Here is a tiny trained network, its code and every weight. The questions are about switching its units off for an input and a class, where a switched-off unit gives its printed mean instead of its output.

import numpy as np


def w(rows, s, z=0):
    codes = np.array(rows[::2]) - 128.0
    scale = np.full(codes.shape[1], s)
    scale[-1] = z or s
    return codes * scale


def f(y):
    return np.maximum(y, 0)


def log_softmax(a):
    a = a - a.max(-1, keepdims=True)
    return a - np.log(np.exp(a).sum(-1, keepdims=True))


def net(x, mask):
    res = np.array(x, float).reshape(1, 8) / 4 @ E
    y = f(res @ A[0][:, :-1].T + A[0][:, -1])
    res = res + np.where(mask, y, B[0][:, -1]) @ B[0][:, :-1]
    return log_softmax(res[-1] @ U[:, :-1].T + U[:, -1])


A, B = {}, {}
E = w([
[213,172,190,208,186],'x0',
[62,178,172,182,115],'x1',
[130,192,121,179,144],'x2',
[210,191,65,49,214],'x3',
[185,138,249,96,132],'x4',
[133,254,88,38,47],'x5',
[202,160,177,92,69],'x6',
[135,148,204,43,167],'x7',
],0.0075)
A[0] = w([
[140,81,99,224,180,146],'n0',
[84,94,65,246,136,245],'n1',
[106,170,102,118,149,209],'n2',
[112,163,99,187,188,102],'n3',
[107,149,96,70,59,164],'n4',
[136,167,122,160,128,254],'n5',
[216,124,173,102,146,151],'n6',
[135,70,49,121,187,158],'n7',
[161,196,186,204,172,253],'n8',
[150,158,147,192,89,107],'n9',
[132,178,151,149,204,183],'n10',
[163,118,107,90,216,110],'n11',
[53,189,111,161,130,150],'n12',
[77,173,167,174,133,114],'n13',
[135,92,156,127,53,25],'n14',
[77,63,208,180,86,219],'n15',
[122,178,101,128,60,225],'n16',
[82,61,160,126,90,167],'n17',
[97,215,143,236,164,42],'n18',
[167,136,162,76,138,176],'n19',
[115,80,162,135,115,110],'n20',
[143,32,99,136,123,245],'n21',
[75,95,156,151,128,48],'n22',
[71,195,24,82,139,125],'n23',
],0.013,0.0039)
B[0] = w([
[144,189,117,135,178,219],'n0',
[100,154,148,216,111,248],'n1',
[141,85,95,99,40,167],'n2',
[115,166,103,194,113,181],'n3',
[43,28,127,97,68,189],'n4',
[186,126,140,145,21,171],'n5',
[171,172,199,55,126,188],'n6',
[42,228,93,123,207,200],'n7',
[238,130,103,152,71,215],'n8',
[159,132,166,173,67,164],'n9',
[191,190,96,116,100,184],'n10',
[100,205,71,59,171,186],'n11',
[108,82,120,181,65,179],'n12',
[141,108,135,219,148,165],'n13',
[153,91,200,123,135,151],'n14',
[177,59,227,172,213,214],'n15',
[115,99,174,132,21,184],'n16',
[84,47,254,112,184,179],'n17',
[228,136,63,226,56,192],'n18',
[156,79,159,35,100,177],'n19',
[140,106,192,80,184,157],'n20',
[29,192,203,128,196,198],'n21',
[85,31,190,192,125,160],'n22',
[9,87,76,98,75,209],'n23',
],0.0079,0.016)
U = w([
[115,104,178,106,81,210],'0',
[22,193,51,135,240,185],'1',
[173,148,96,215,75,4],'2',
[100,45,217,143,207,4],'3',
[147,172,148,32,144,108],'4',
[2,83,75,92,64,71],'5',
],0.0095,0.0037)

Each question gives the input, the list of numbers given to net, and the class t.
The units are the neurons (one row each of A and B). Each row of codes is followed by its name. A weight is (code - 128) times the scale printed after its matrix; where a second scale follows, it is the last column's (A, B and U).
mask holds one flag per neuron, in row order. A switched-off neuron (its flag False) gives its mean, the last column of its row in B, instead of its output. The means were averaged over made-up inputs and are rounded, as every weight is.
A unit's drop is (log p(t) with every unit on - log p(t) with that unit switched off) / (log p(t) with every unit on - log p(t) with every unit switched off).
The circuit of an input: a set's keep is (log p(t) with only the set's units on - log p(t) with every unit switched off) / (log p(t) with every unit on - log p(t) with every unit switched off). Starting from the 12 units with the biggest drops (on a tie, the unit counted first), units are removed one at a time, each time the one whose removal leaves the highest keep (on an exact tie, the one counted first), for as long as the keep stays at least 0.8.
units of the circuit, in order: the units of the circuit, biggest drop first
k most important neurons: the k neurons with the biggest drops, biggest first
drop when u is switched off: that unit's drop, to one decimal
input [5,-8,8,1,-7,-4,3,-4], class 1: 3 most important neurons -> [n7, n0, n21]
input [-2,0,-7,4,2,3,8,1], class 4: units of the circuit, in order -> [n6, n1]
input [4,3,-6,-2,-8,-6,-6,-5], class 1: units of the circuit, in order -> [n7]
input [-3,-5,8,1,3,6,3,4], class 5: units of the circuit, in order -> [n4, n15]
input [-5,5,-4,2,-3,-3,2,1], class 3: 2 most important neurons -> [n17, n11]
input [-6,-4,-3,2,3,4,6,6], class 5: 2 most important neurons -> [n4, n15]
input [7,-4,8,8,-5,3,-4,7], class 4: 4 most important neurons -> [n11, n1, n6, n19]
input [8,6,0,-6,-3,-3,7,7], class 2: 2 most important neurons -> [n8, n18]
input [8,-8,-4,-8,-7,-1,-5,-4], class 3: 4 most important neurons -> [n15, n17, n11, n22]
input [-6,-1,0,-6,-5,0,-7,7], class 3: 2 most important neurons -> [n17, n15]
input [4,-1,-7,-5,8,1,5,3], class 3: drop when n15 is switched off -> 0.2
input [5,-1,-5,3,-6,4,-1,-6], class 5: drop when n23 is switched off -> 0.1
input [5,5,0,-1,-4,-5,4,2], class 2: drop when n21 is switched off -> 0.0
input [-6,-7,-8,-1,-4,3,8,8], class 5: units of the circuit, in order -> [n4]
